Below are the code and all the weights of a small trained network. Each question names an input and a class and asks about switching units off, where a switched-off unit gives its printed mean instead of its output.

import numpy as np


def w(rows, s, z=0):
    codes = np.array(rows[::2]) - 128.0
    scale = np.full(codes.shape[1], s)
    scale[-1] = z or s
    return codes * scale


def f(y):
    return np.maximum(y, 0)


def log_softmax(a):
    a = a - a.max(-1, keepdims=True)
    return a - np.log(np.exp(a).sum(-1, keepdims=True))


def net(x, mask):
    res = np.array(x, float).reshape(1, 6) / 4 @ E
    y = f(res @ A[0][:, :-1].T + A[0][:, -1])
    res = res + np.where(mask, y, B[0][:, -1]) @ B[0][:, :-1]
    return log_softmax(res[-1] @ U[:, :-1].T + U[:, -1])


A, B = {}, {}
E = w([
[166,140,79,101,187,142,145,155,161,92],'x0',
[157,130,150,106,75,49,28,181,113,145],'x1',
[27,179,173,71,101,162,110,103,117,90],'x2',
[98,63,144,128,9,103,179,106,175,131],'x3',
[172,179,152,108,114,62,230,120,106,66],'x4',
[124,130,136,197,140,150,113,230,204,62],'x5',
],0.014)
A[0] = w([
[112,153,149,111,84,122,171,75,84,156,253],'neuron 1',
[142,159,184,111,108,105,78,247,240,94,102],'neuron 2',
[187,134,104,123,195,141,160,146,173,74,59],'neuron 3',
[33,76,123,183,147,185,159,144,182,140,91],'neuron 4',
[107,117,97,138,177,122,73,126,141,219,169],'neuron 5',
[90,161,197,118,106,90,71,90,116,115,19],'neuron 6',
[91,186,160,91,117,175,165,129,89,99,81],'neuron 7',
[150,96,98,82,74,103,94,123,116,207,136],'neuron 8',
],0.012,0.0038)
B[0] = w([
[69,101,215,88,169,102,169,92,137,141,239],'neuron 1',
[117,90,12,215,93,90,109,83,71,71,253],'neuron 2',
[127,240,33,142,152,124,167,161,178,183,227],'neuron 3',
[125,162,193,141,59,195,112,173,195,121,229],'neuron 4',
[157,96,122,111,125,220,125,146,66,131,215],'neuron 5',
[86,119,118,95,157,66,49,134,144,138,197],'neuron 6',
[72,129,122,114,179,139,99,91,155,53,207],'neuron 7',
[167,75,141,65,126,80,110,161,108,149,209],'neuron 8',
],0.011,0.017)
U = w([
[60,167,145,74,193,136,136,35,164,53,138],'0',
[166,99,123,99,180,192,29,132,40,178,165],'1',
[92,88,153,86,111,86,37,120,107,181,3],'2',
[182,107,180,187,141,91,246,41,115,183,146],'3',
[119,119,133,172,80,206,103,130,231,114,116],'4',
[134,114,67,192,101,120,91,113,108,62,78],'5',
[154,41,142,76,71,73,181,48,157,184,88],'6',
[179,183,55,145,220,149,157,147,170,121,236],'7',
],0.011,0.0041)

Each question gives the input, the list of numbers given to net, and the class t.
The units are the neurons (one row each of A and B). Each row of codes is followed by its name. A weight is (code - 128) times the scale printed after its matrix; where a second scale follows, it is the last column's (A, B and U).
mask holds one flag per neuron, in row order. A switched-off neuron (its flag False) gives its mean, the last column of its row in B, instead of its output. The means were averaged over made-up inputs and are rounded, as every weight is.
A unit's drop is (log p(t) with every unit on - log p(t) with that unit switched off) / (log p(t) with every unit on - log p(t) with every unit switched off).
The circuit of an input: a set's keep is (log p(t) with only the set's units on - log p(t) with every unit switched off) / (log p(t) with every unit on - log p(t) with every unit switched off). Starting from all 8 units, units are removed one at a time, each time the one whose removal leaves the highest keep (on an exact tie, the one counted first), for as long as the keep stays at least 0.8.
circuit, biggest first: the units of the circuit, biggest drop first
top k neurons: the k neurons with the biggest drops, biggest first
drop when u is switched off: that unit's drop, to one decimal
input [0,8,-5,-7,2,5], class 5: top neuron -> (neuron 2)
input [0,-1,0,2,-4,-6], class 6: top 3 neurons -> (neuron 1; neuron 6; neuron 7)
input [-3,5,-3,-6,4,-8], class 2: circuit, biggest first -> (neuron 1; neuron 6)
input [5,4,-1,-1,7,-7], class 6: top 3 neurons -> (neuron 8; neuron 7; neuron 3)
input [-6,-2,-1,2,6,4], class 3: top 3 neurons -> (neuron 6; neuron 7; neuron 4)
input [1,-3,6,-7,2,5], class 7: top 2 neurons -> (neuron 3; neuron 1)
input [-3,4,-8,3,-3,1], class 1: top 2 neurons -> (neuron 5; neuron 1)
input [4,3,2,-2,0,-7], class 2: circuit, biggest first -> (neuron 1; neuron 8)
input [-1,0,3,-4,-1,4], class 5: top 2 neurons -> (neuron 2; neuron 1)
input [-3,8,1,-4,-4,-6], class 1: top 2 neurons -> (neuron 5; neuron 4)
input [7,-1,-5,6,0,8], class 5: drop when neuron 2 is switched off -> 4.5
input [0,-8,2,-6,-7,7], class 4: drop when neuron 4 is switched off -> 4.0
input [1,5,-4,-4,-3,5], class 5: drop when neuron 2 is switched off -> 1.7
input [-5,2,3,-7,3,6], class 5: circuit, biggest first -> (neuron 2)
input [-1,1,0,1,-7,-5], class 1: drop when neuron 5 is switched off -> 1.5
